Here is a tiny trained network, its code and every weight. The questions are about switching its units off for an input and a target symbol, where a switched-off unit gives its printed mean instead of its output.

import numpy as np


def w(rows, s, z=0):
    codes = np.array(rows[::2]) - 128.0
    scale = np.full(codes.shape[1], s)
    scale[-1] = z or s
    return codes * scale


def f(y):
    return np.maximum(y, 0)


def softmax(a):
    e = np.exp(a - a.max(-1, keepdims=True))
    return e / e.sum(-1, keepdims=True)


def log_softmax(a):
    a = a - a.max(-1, keepdims=True)
    return a - np.log(np.exp(a).sum(-1, keepdims=True))


def net(x, mask):
    ids = ['Φδεηξτω'.index(c) for c in x.split()]
    T = len(ids)
    res = E[ids] + P[:T]
    u = 0
    for l in range(2):
        q, k, v = (res @ M[l].T for M in (Q, K, V))
        z = softmax(np.where(np.tri(T) > 0, q @ k.T / 2**0.5, -1e9)) @ v
        res = res + np.where(mask[u], z, O[l][:, -1]) @ O[l][:, :-1]
        u += 1
        y = f(res @ A[l][:, :-1].T + A[l][:, -1])
        res = res + np.where(mask[u : u + 12], y, B[l][:, -1]) @ B[l][:, :-1]
        u += 12
    return log_softmax(res[-1] @ U[:, :-1].T + U[:, -1])


Q, K, V, O, A, B = {}, {}, {}, {}, {}, {}
E = w([
[19,101,56],'Φ',
[153,238,195],'δ',
[112,166,140],'ε',
[165,105,169],'η',
[81,84,123],'ξ',
[47,80,97],'τ',
[143,180,5],'ω',
],0.022)
P = w([
[34,4,209],'0',
[14,102,215],'1',
[19,127,193],'2',
[10,139,195],'3',
[21,165,209],'4',
[41,159,190],'5',
[44,169,180],'6',
[55,185,180],'7',
[54,182,175],'8',
[70,200,179],'9',
[61,187,184],'10',
[28,165,199],'11',
],0.0038)
Q[0] = w([
[219,79,82],'0.h1',
[1,70,106],'0.h1',
],0.01)
K[0] = w([
[4,100,125],'0.h1',
[141,189,100],'0.h1',
],0.022)
V[0] = w([
[238,33,2],'0.h1',
[80,78,135],'0.h1',
],0.0068)
O[0] = w([
[16,222,189,3],'0.h1',
[87,2,119,139],'0.h1',
],0.0042,0.0047)
A[0] = w([
[119,121,119,89],'0.n1',
[227,88,234,105],'0.n2',
[155,60,26,112],'0.n3',
[206,229,40,137],'0.n4',
[122,247,173,197],'0.n5',
[133,78,204,83],'0.n6',
[80,140,170,106],'0.n7',
[66,221,103,7],'0.n8',
[190,195,149,105],'0.n9',
[56,140,69,18],'0.n10',
[254,78,117,3],'0.n11',
[150,223,151,189],'0.n12',
],0.0087,0.0057)
B[0] = w([
[139,121,121,133],'0.n1',
[179,190,84,254],'0.n2',
[91,137,124,252],'0.n3',
[72,139,173,236],'0.n4',
[122,47,150,247],'0.n5',
[173,160,138,183],'0.n6',
[104,175,113,177],'0.n7',
[140,132,96,185],'0.n8',
[144,198,130,174],'0.n9',
[152,136,74,232],'0.n10',
[44,84,252,144],'0.n11',
[133,101,220,222],'0.n12',
],0.011,0.0044)
Q[1] = w([
[148,29,111],'1.h1',
[1,82,2],'1.h1',
],0.0095)
K[1] = w([
[185,29,242],'1.h1',
[232,2,169],'1.h1',
],0.0091)
V[1] = w([
[166,2,126],'1.h1',
[159,127,118],'1.h1',
],0.0079)
O[1] = w([
[134,101,254,2],'1.h1',
[119,38,62,79],'1.h1',
],0.008,0.0022)
A[1] = w([
[140,188,206,108],'1.n1',
[85,111,107,138],'1.n2',
[67,97,151,74],'1.n3',
[130,205,22,117],'1.n4',
[148,82,30,7],'1.n5',
[66,124,82,109],'1.n6',
[152,226,83,254],'1.n7',
[55,37,168,5],'1.n8',
[212,102,137,182],'1.n9',
[141,11,144,171],'1.n10',
[89,118,186,228],'1.n11',
[67,75,56,97],'1.n12',
],0.011,0.0055)
B[1] = w([
[158,89,113,200],'1.n1',
[178,168,62,197],'1.n2',
[108,170,76,169],'1.n3',
[93,106,223,222],'1.n4',
[144,130,226,171],'1.n5',
[160,140,130,228],'1.n6',
[72,78,144,217],'1.n7',
[133,152,89,166],'1.n8',
[150,205,184,180],'1.n9',
[146,2,112,158],'1.n10',
[93,62,46,199],'1.n11',
[206,183,132,253],'1.n12',
],0.0098,0.011)
U = w([
[185,238,190,22],'Φ',
[89,47,221,47],'δ',
[58,71,170,90],'ε',
[181,122,231,216],'η',
[137,108,112,45],'ξ',
[192,208,106,22],'τ',
[2,198,190,254],'ω',
],0.0081,0.0056)

Each question gives the input, a string of symbols that net reads in full, and the target symbol t.
The units are the heads (2 rows each of Q, K, V and O) and the neurons (one row each of A and B). Each row of codes is followed by its name. A weight is (code - 128) times the scale printed after its matrix; where a second scale follows, it is the last column's (O, A, B and U).
mask holds one flag per unit, layer by layer, with each layer's heads first. A switched-off unit (its flag False) gives its mean, the last column of its rows in O or B, instead of its output. The means were averaged over made-up inputs and are rounded, as every weight is.
A unit's drop is (log p(t) with every unit on - log p(t) with that unit switched off) / (log p(t) with every unit on - log p(t) with every unit switched off).
The circuit of an input: a set's keep is (log p(t) with only the set's units on - log p(t) with every unit switched off) / (log p(t) with every unit on - log p(t) with every unit switched off). Starting from the 12 units with the biggest drops (on a tie, the unit counted first), units are removed one at a time, each time the one whose removal leaves the highest keep (on an exact tie, the one counted first), for as long as the keep stays at least 0.8.
units of the circuit, in order: the units of the circuit, biggest drop first
top k neurons: the k neurons with the biggest drops, biggest first
top k neurons in layer l: the k neurons of layer l with the biggest drops, biggest first
drop when u is switched off: that unit's drop, to one decimal
input ω ω Φ ξ, target ω: top 2 neurons in layer 0 : [0.n7; 0.n4]
input τ τ τ Φ τ, target ξ: top neuron in layer 0 : [0.n2]
input ω η ξ δ η η η τ ε τ ε Φ, target η: top 2 neurons : [1.n4; 1.n5]
input η η ξ Φ, target τ: units of the circuit, in order : [1.n12; 1.n2]
input η Φ Φ τ η ω τ, target τ: top 3 neurons in layer 0 : [0.n2; 0.n9; 0.n6]
input Φ ξ η ξ, target ξ: top 2 neurons : [1.n4; 0.n2]
input ξ Φ η ε δ, target δ: top 2 neurons : [1.n11; 1.n12]
input ω ω δ η η τ Φ, target η: top 2 neurons in layer 0 : [0.n10; 0.n12]
input η δ ω Φ, target Φ: top 2 neurons in layer 0 : [0.n9; 0.n2]
input τ η ξ Φ ε, target ε: top 2 neurons in layer 1 : [1.n12; 1.n11]
input ε η Φ η Φ τ τ, target ξ: top 2 neurons in layer 1 : [1.n10; 1.n9]
input τ τ ω ξ Φ δ, target η: top 4 neurons in layer 0 : [0.n12; 0.n5; 0.n2; 0.n3]
input η τ τ ξ Φ, target Φ: drop when 0.n12 is switched off : 0.1
input τ ε Φ Φ Φ, target τ: drop when 0.n5 is switched off : -0.1
input Φ ε ε, target δ: drop when 1.n12 is switched off : 0.2
input ω η ξ ω τ ω ω τ η, target ω: top neuron : [1.n12]
